Below are the code and all the weights of a small trained network. Each question names an input and a class and asks about switching units off, where a switched-off unit gives its printed mean instead of its output.

import numpy as np


def w(rows, s, z=0):
    codes = np.array(rows[::2]) - 128.0
    scale = np.full(codes.shape[1], s)
    scale[-1] = z or s
    return codes * scale


def f(y):
    return np.maximum(y, 0)


def log_softmax(a):
    a = a - a.max(-1, keepdims=True)
    return a - np.log(np.exp(a).sum(-1, keepdims=True))


def net(x, mask):
    res = np.array(x, float).reshape(1, 2) / 4 @ E
    y = f(res @ A[0][:, :-1].T + A[0][:, -1])
    res = res + np.where(mask, y, B[0][:, -1]) @ B[0][:, :-1]
    return log_softmax(res[-1] @ U[:, :-1].T + U[:, -1])


A, B = {}, {}
E = w([
[40,2,200,79,63,213,95,124],'x0',
[219,29,248,226,172,119,31,70],'x1',
],0.0094)
A[0] = w([
[84,33,144,54,7,226,134,56,100],'neuron 0',
[27,10,143,120,106,150,104,164,69],'neuron 1',
[128,128,166,115,151,70,170,191,228],'neuron 2',
[154,106,176,184,110,150,56,106,197],'neuron 3',
[54,170,51,91,132,146,123,173,81],'neuron 4',
[159,173,75,193,182,78,127,97,81],'neuron 5',
[200,51,212,183,216,96,68,93,48],'neuron 6',
[110,143,80,62,86,147,192,198,197],'neuron 7',
[96,127,115,98,58,120,198,152,98],'neuron 8',
[80,104,165,108,107,177,141,177,134],'neuron 9',
[197,132,86,149,141,57,179,140,99],'neuron 10',
[145,104,163,159,127,116,122,99,81],'neuron 11',
[74,173,119,91,91,124,119,142,123],'neuron 12',
[138,97,126,161,212,173,137,102,250],'neuron 13',
[186,197,77,154,173,48,197,133,159],'neuron 14',
[103,95,191,80,106,174,162,114,179],'neuron 15',
[92,153,73,109,117,111,140,202,66],'neuron 16',
[108,155,67,60,108,172,162,186,89],'neuron 17',
],0.011,0.013)
B[0] = w([
[140,209,177,189,197,191,156,170,238],'neuron 0',
[190,185,157,219,241,157,171,145,203],'neuron 1',
[33,205,103,187,43,106,128,153,202],'neuron 2',
[96,107,121,122,70,155,101,75,246],'neuron 3',
[186,70,109,214,124,164,90,104,188],'neuron 4',
[254,163,208,229,181,214,204,96,188],'neuron 5',
[205,44,85,143,169,204,98,35,249],'neuron 6',
[84,96,164,108,71,156,78,89,233],'neuron 7',
[167,69,141,154,121,174,84,69,174],'neuron 8',
[97,198,175,142,165,159,173,120,183],'neuron 9',
[180,185,201,169,199,111,208,176,179],'neuron 10',
[129,44,69,138,144,175,48,96,160],'neuron 11',
[120,57,112,166,103,133,104,110,172],'neuron 12',
[35,163,89,114,4,116,117,78,234],'neuron 13',
[134,212,159,190,135,164,142,94,237],'neuron 14',
[119,216,164,171,111,137,177,135,207],'neuron 15',
[197,72,141,171,191,167,57,119,167],'neuron 16',
[164,28,138,122,132,152,59,76,192],'neuron 17',
],0.0095,0.017)
U = w([
[172,213,156,160,217,153,177,114,133],'0',
[168,17,126,139,128,161,67,68,62],'1',
[40,202,124,131,6,123,124,100,254],'2',
[117,161,108,121,134,105,147,149,73],'3',
[109,113,143,131,127,67,116,148,91],'4',
[130,105,125,81,113,92,166,129,87],'5',
[130,140,104,80,153,85,163,165,92],'6',
[118,138,136,99,153,96,192,150,84],'7',
],0.015,0.007)

Each question gives the input, the list of numbers given to net, and the class t.
The units are the neurons (one row each of A and B). Each row of codes is followed by its name. A weight is (code - 128) times the scale printed after its matrix; where a second scale follows, it is the last column's (A, B and U).
mask holds one flag per neuron, in row order. A switched-off neuron (its flag False) gives its mean, the last column of its row in B, instead of its output. The means were averaged over made-up inputs and are rounded, as every weight is.
A unit's drop is (log p(t) with every unit on - log p(t) with that unit switched off) / (log p(t) with every unit on - log p(t) with every unit switched off).
unit that matters most: the unit with the biggest drop
k most important neurons: the k neurons with the biggest drops, biggest first
drop of u: that unit's drop, to one decimal
input [5,-5], class 0: 2 most important neurons : (neuron 0; neuron 6)
input [-3,-2], class 2: 2 most important neurons : (neuron 1; neuron 0)
input [0,-3], class 2: unit that matters most : neuron 6
input [-3,-4], class 1: 2 most important neurons : (neuron 13; neuron 0)
input [-1,-4], class 1: 2 most important neurons : (neuron 13; neuron 17)
input [4,3], class 0: 3 most important neurons : (neuron 1; neuron 7; neuron 0)
input [3,-3], class 2: 2 most important neurons : (neuron 6; neuron 5)
input [-4,-5], class 1: 3 most important neurons : (neuron 0; neuron 17; neuron 7)
input [8,-7], class 0: 2 most important neurons : (neuron 0; neuron 1)
input [8,3], class 0: drop of neuron 8 : 0.0
input [1,-2], class 2: drop of neuron 6 : 0.1
input [-3,5], class 1: drop of neuron 6 : 0.6
